Each row has a class, written as a number after it.
[-21 -10 -23  -6   6  15  -4  -2 -22  17  11 -27   2  22 -13  -5 -20 -18
   9 -26  27  43 -18 -20 -40  -9 -15  -5 -13 -41  56 -28   7 -12]
8
[-15  -3  -2  -9 -12   4   7  -8 -11 -18  27  -6   1  -6 -10  -7  23  17
   8   3  -3  18 -17  -3 -28   0  -2   7 -27 -17   7  10   3  -1]
7
[-10 -11 -18  13 -10   6 -10  18  -1   5   1  10  -6  10   8 -14 -28  -7
  12  -4  17   9  -9  -5   4  -5  15 -11   4 -22   4 -28   3   1]
1
[ -9 -15 -29  -1  19   9 -12  -5 -41  23  23 -18   0  27 -22  -4   7  -4
  30 -14  22  65 -18  -2 -24   7  23   5 -18 -44  58 -28  20  -6]
9
[ -2  29 -10  16  35  -9  -6 -45  53 -15  -2  17  -7  -3 -11 -18  18 -13
  25  26 -37  -4   9   1  -1 -26 -23   5  37 -13  14 -14  -3 -29]
1
[-12  -3   2  10  -2 -12   0 -18  16   3  -3  26   0   7  28   6 -28 -12
  16  17  -6 -19  11   8  17  -2   9  11  52   4  -9  -2  -6 -26]
3
[  4  38  -1   7  15 -20  -2 -73  34 -31  14  15  -1  28 -17 -13  47  -9
  31  40 -53  -7  11   6 -16  -4 -15  32  56 -23   6 -19  -8 -17]
2
[  2 -38 -20   8  -8  11  -7  69 -55  41   2  -9   6   9  -1   5 -39   6
   5 -49  60  57 -35 -18   9  11  47 -24 -51 -23  16 -15  20   9]
9
[-20  24  15  -5  -6 -12   5 -37  18 -18   8   2 -13  15   7   1   2  -9
   8  18 -10 -14  17   9  -2 -15 -18   6  33   0  -4  -7 -15  -8]
8
[  0  -8  -2  -8  24  -7  -7  19 -15  23   7   0   3  -4 -12  -9   9   3
  10  -6  27  27 -13   0  -9   7  14   5 -24 -15  13  -8  17 -11]
9
[ 13 -21 -52 -20 -20  48   5   9 -57   0  26 -65  12  10 -63 -10  35  21
 -19 -29  36  49 -69  -3 -63  40 -15   8 -59 -70  44 -28  11  33]
6
[  6 -20 -41 -20 -18  32   2  13 -40   6  24 -39   5  14 -35  17   3   9
  -6 -25  33  46 -47 -14 -46  18  12  -2 -27 -55  32 -19  10  20]
0
[  0 -18 -45 -14   5  38   2  -8 -54  -9  33 -58  -2  17 -65 -24  63  11
   6  -6  13  43 -52  18 -72  29 -33  17 -56 -70  73 -19  16  15]
6
[-19  -7 -39   1 -11  10   3 -10 -42  14  18 -18 -14  38 -21  -5  15   8
  10   0   5  15 -18   4 -11  13  23   2 -11 -26  38 -18  15  12]
4
[-45  23  -8   1  -9  -6  -1 -88 -15   8  28 -10 -26  50 -13  -7  34 -15
  44  38 -13  14   9  22  -5 -11 -11  23  46 -38  40 -30  -3   2]
8
[ -6 -25  -9  20   3  -3 -10  36 -13  32   1   8   6  11   6   4 -45 -13
   5 -36  30  54   1 -22   6  -5  22 -17  -8  -9  11 -13  13 -31]
10
[ 22 -16 -29  -1  -9  18   3  18 -29  -9  15 -36  11  19 -21 -16  25  -6
  -8 -17   5  24 -54 -10 -48  21   3   3 -56 -50  33 -21   9  16]
2
[ -1  28  37   5  12 -28  -9 -29  49 -16  -3  28  -8 -13  25   5   2  -7
   4  28 -27 -14  53  24  16 -12  -8   8  50  35 -46  12  -4 -37]
10
[ 11  29  -4  -3   3  -5   5 -53  29 -37  12   1 -10 -12 -15 -14  54  15
  -4  47 -32 -31  14  47  -1   4 -38  25  25  16 -27  18 -16   3]
6
[ -7 -17  -9  13  30  -9  -6  22   0   7   7  30  -7  16   9  17 -26 -13
  17   0   3  10   9  -8  15 -17  -1  -8  18   1  20   9  12 -31]
0
[-11  -2 -22  -3 -11   9   3 -43   1  -1  15 -21   2   9  -3   2  10  -1
  11  18  -7  10 -13  15 -28  11   0  21  26 -34  26 -13  -1 -10]
3
[ -4   4   9  -2   3   1  12  -8  12 -28  11   0  -5  -7   3  -5  12  -4
   6  19 -17 -28  -2  16 -28  14 -16  16   4  -8  10  -2  -2 -17]
3
[ -1 -11  24  23   1 -18   5  18  27   1 -25  51   5 -15  50  14 -56 -13
  -3  11   0 -44  27  -2  54  -4   8 -10  49  46 -50  11 -12 -22]
3
[-11  21 -16 -14  12   8   4 -64  10 -26  18  -7   6   4 -30  -9  34   3
  23  12 -29  42  -6 -16 -38 -10 -17  15   6 -28  27 -11   5 -16]
7
[ 23 -40 -26  19  27   8  -7  82  -2   5 -13  24  26 -10   5  -1 -68  -8
 -18 -58  40  24 -12 -38   6  -8 -11 -33 -29   9   9   4  12 -30]
6
[ -22   46   15    5   28  -27    9 -114   58  -27   14   26  -18    4
  -11   -5   56   -5   50   75  -70  -36   36   27    0  -12  -30   46
   90   10   -1   -2   -7  -35]
3
[ -8  19  18  23   2 -22  -7 -30  55  -6 -12  60 -10   0  29  -3 -30  -5
  11  36 -18 -39  30   1  58 -12   2 -14  71  34 -46  -9 -13 -13]
1
[ 20  19  13  25  35 -37  -7   2  51 -27 -17  56   5   5  22  -1 -24 -21
  15   8 -37 -25  31 -21  25 -27  -7   3  43  25 -30   8   3 -44]
2
[ -1  30  24  12  12 -21  -9 -36  29 -16  -3  31  -5   7   9  10  -8 -15
   9  18 -23   1  43   0  23  -7   0   8  62  23 -40 -14  -7 -30]
10
[  3   4 -12  18  47 -12  -6 -22  23   2  -7  47   4  10 -10 -10 -15 -17
  20   7  -6   5  21 -14  24 -18 -25   1  48   9   6   0  -3 -38]
6
[  1   0   8   3  26 -10  -8   2  15  11  -5   9   4   4   1  -2 -20 -21
   4 -13   2  40  22 -11 -12 -11   1   5  12  -7  13  -9   3 -46]
10
[-19  10   9  -6 -20   0   7 -17   2  -2  12 -16  -6   8   5  -2   5   0
 -10   9  10  -8  -1  13  -9  -3 -13   4   5 -12   1 -11 -15   7]
8
[  4 -30   3  -2  -9  24   2  63 -41   7  16 -12  12   6  -5  -9  -1 -17
   3 -31  30  29 -29  20 -31  12   0  -9 -54 -16  41  -5  20   1]
5
[-22 -16  19  15 -10 -29  -4  14  17  10   3  52   1  -7  50   4 -40   3
  11   7   8   1  30  -3  48 -28  21  -9  19  36 -44  31  -1 -28]
7
[  2  11 -23  13   9  -9  -4 -34  -6 -13  12  -4  -6  29 -18 -15  39 -11
  32  15 -25  14 -18   0 -22   2  -1  20  10 -35  22 -15   3  -1]
2
[-11  23  11 -14 -24  -4   9 -29  13 -34  18   7  -1 -12  -7  -3  25  20
   2  17 -15   4  -5   1  -8   6  -4   5   0   8 -39   8  -3   2]
7
[ -6  31 -24   6  21  -8   3 -40  31 -18  -2  19  -7  13 -16  -4   1   4
   6  15 -36 -14  19  -1   0 -15 -10   1  43  17  15   3  -1 -24]
4
[ 12  47   9 -20  16  -9  -3 -67  17 -26  15  -7  -5   0 -34  -1  61  14
  15  32 -24   9  -1  14 -12  14   0  22  27   1 -21 -21  -1   0]
9
[-15 -22  46  27   9 -51   3  52  38   8 -18  99  -2 -13  78  12 -83 -24
  13  -1   7 -27  65 -24  87 -47  27 -29  28  64 -79  57  -4 -56]
7
[-24  19 -51 -10   1  10  -9 -72 -35  -2  44 -39 -20  46 -49   9  67   0
  50  27 -18  54 -27  20 -41   2   3  35  24 -73  52 -30  20   3]
0
[ -28   39  -16    3   21   -7    7 -114   18  -23   25   -4  -21   26
  -29   -6   63  -16   56   59  -58   -3   12   22  -27    3  -21   49
   69  -41   40  -23    0  -22]
3
[  9  19   8  -4  -5  -1  -2 -22  12 -24  11 -14  -4  -4 -16   2  19  -4
  -6   4 -14  12  14  12 -27   3  -5  13  10  -7 -19  -7  -7 -12]
10
[ -2  25 -19  -2  32  -7  -2 -61  16 -19  16   5 -11  16 -31  -9  42  -6
  26  30 -33  12  17  21 -13  -9 -34  34  39 -18  24   5   1 -27]
6
[ -1  33  -5 -18  10  12   5 -74 -12  -9  26 -18   1  18 -40 -13  85 -24
  31  47 -32   3 -20  41 -29   3 -21  42  29 -38  29 -17   2  11]
5
[  6  12  16  22 -10 -19   1  10  42 -26 -15  54  12 -10  33  20 -64 -11
  -2  -1  -7 -39  23 -17  45   1   4 -15  60  45 -65  -2  -6 -30]
3
[ -5   4  -8  -8   5  10   5 -24 -23  16  16 -14   4  12 -20 -12  55 -26
  27  20  -4  20 -22  35 -19   2  -6  27  -2 -38  38  -8   7   9]
5
[  3  -2 -20   7   4  -1   2   5   0 -13  14   3  -1  -3 -16 -16  18   8
  -1   8   2  -5  -3  25  -4   1 -25  17  -7  -4   0  11  -7  -5]
6
[ -6  39  -6  -1  -5   0  -6 -63  33 -31  17  -3 -13   7 -23 -12  40   8
  18  39 -33 -14  -8  17 -13   6 -14  15  36 -23  -4 -33   0   6]
1
[  3  21  37  31  27 -35  -3   0  50  -6 -20  87   4  -2  41   8 -38 -38
  30  16 -25 -27  56  13  69 -38  -2  -6  81  62 -41  21  -8 -43]
5
[  -3  -44    5   27  -12  -13   -4   65   12   26  -22   51   18   -5
   63   16 -113  -12   -7  -32   42   -6   14  -21   44   -5   32  -28
   25   32  -24    5    2  -35]
3
[   0  -44  -58  -17  -27   57    5    4  -84   42   33  -97    8   26
  -55   -6   27    2   -3  -42   43  100  -75  -15  -81   25   23    4
  -88 -108   92  -48   30   34]
10
[ -9  31  38  -5  37 -26  -7 -43  21  -8  12  30 -17  12   5  -5  38  -5
  32  43 -27  -4  34  30  16   4  -2  17  37  19  -2  -5   3 -29]
9
[ 12 -28  -7  15  -7   1  -6  65 -20  -2   3   7  13  13  12  -7 -31  -5
  -6 -32  20  13 -28 -22 -11  14  11 -16 -38  -6   6 -13  19  -6]
2
[-10  56  21  17  19 -32  -5 -77  79 -34  -2  45 -16  -1  11 -10  27  -5
  24  68 -61 -47  38  20  41 -21 -18  12  84  23 -43 -10 -11 -25]
1
[  1  -3  25  -3   1  -5  -6  11   5   1  11  -3  -3   1  12   0  -2 -11
 -10   0   5  18  19  15 -13   9   1   3 -10   7 -11  -5   5 -25]
10
[ -5 -10  24   9   1 -16  -6  30  12   7  -3  14  -1  -6  18   1 -27  -8
  -5  -9  11  15  32   5   4 -10   9  -4   3  14 -23   6   0 -37]
10
[ 21  -6  28  30   6 -36  -5  67  40 -19 -25  62  14  -8  40   0 -62  -8
  -7 -19  -2 -27  31 -19  41 -17   6 -16  14  49 -59  13  -1 -37]
2
[-31   7  24   9   4 -16   0   6  10  -5   7  21 -19  10  25  -5 -21 -15
  11   7   4 -14  28  14   6 -11 -22  -6  10  19   9   3  -5 -20]
8
[ -6  37 -12 -11   8  -7  -1 -80  19 -20  23  -3 -17  11 -15  16  55   5
  19  58 -42  -9  15  38  -1  -5 -18  38  57  -5  -6   7  -7   2]
0
[-16 -43 -37   6 -23  25   0  41 -51  22   8 -23  12  20 -12   1 -37  -8
  21 -45  43  53 -45 -19 -34  25  21 -11 -31 -54  50 -37  26  -3]
3
[-16   2   2   9  -5 -16   2 -26  17   4  -1  16  -6   3  27   3  -7  -9
  20  29 -15 -16  11  28  18   0   5  18  39   7  -7   5  -1 -23]
3
[ -5  13  22  -5  11 -15  -1 -25  21  11   8   5  -6  -4   4  -4  16  -5
  -2  23  -9   4  23  22  -6  -4  -4  28  20 -10  -2   2  -5 -25]
10
[ -1   6  12  10   2  -5  -4   5  31 -12  -1  17  -5  -8  14 -14  -3  -5
   0  16  -6 -21  12  12   8  -5  -3   0  10  -5 -15 -17  -9  -5]
1
[  1 -43 -37   1 -24  19   1  67 -39  29   6 -19   4   7   3   0 -43  17
 -30 -42  46  11 -32  -9 -13   9  32 -28 -52  -6  20  10  16  12]
4
[ -9 -27  -3  12   7   9  -9  40  -4   8   7   1  -1   8  10 -16 -17 -11
   5  -8  19   5 -17  -5  -9   0   5 -21 -26 -33  30 -24  16  -8]
1
[-36  11   7  15  -6 -16  -2 -33  -1   6   8  19 -14  34  11   4 -18 -20
  33  11   3   3  25  -2  23 -18  -4  -3  47  -8   2 -23  -3 -12]
8
[ -2 -28 -12   0 -18  14   5  35 -16   6   5 -10  13 -11   7  -1 -26   1
  -9 -14  30  -6 -32  -9 -19  21   8  -5 -21 -12  -1 -14  10   0]
3
[  8 -23 -48 -22 -31  52   2   1 -48   9  31 -83   3   3 -41 -23  47  12
 -18  -7  29  31 -83  14 -72  36   2   6 -83 -90  60 -47  15  59]
1
[  3  -2 -30   3  13   8   2  20   0  -7   5   0   2   4 -14  -1 -17   8
 -10 -25   1   1 -12 -24 -22  -1   6 -17 -12   3  24  -1  11 -11]
4
[  2  23 -53 -25 -26  45  -4 -67 -25 -23  38 -83  -5  15 -66 -23  81  15
  -1  20  -9  34 -68  18 -79  35 -13  26 -31 -86  46 -63  10  45]
1
[ -5   9 -13   3  11  11  -9 -14  10 -21  21 -10  -9   7 -15 -19  20  -4
  12  14 -12   1 -14   9 -33   4 -17   2  -4 -32  32 -28  10  -6]
1
[ -6   2  33  24  13 -31   5  17  48 -16 -16  61   1 -19  36   5 -44  -7
   6  15 -12 -50  36  -2  38 -11  -5  -1  57  53 -51  14 -17 -45]
3
[  0  -3  -5  12   5   3  -3   0 -16  13   0  24   8  23   3   2 -11 -35
  35  -9   4  28  -6   5  14 -14  15  -4  28 -11  22 -11   9 -11]
5
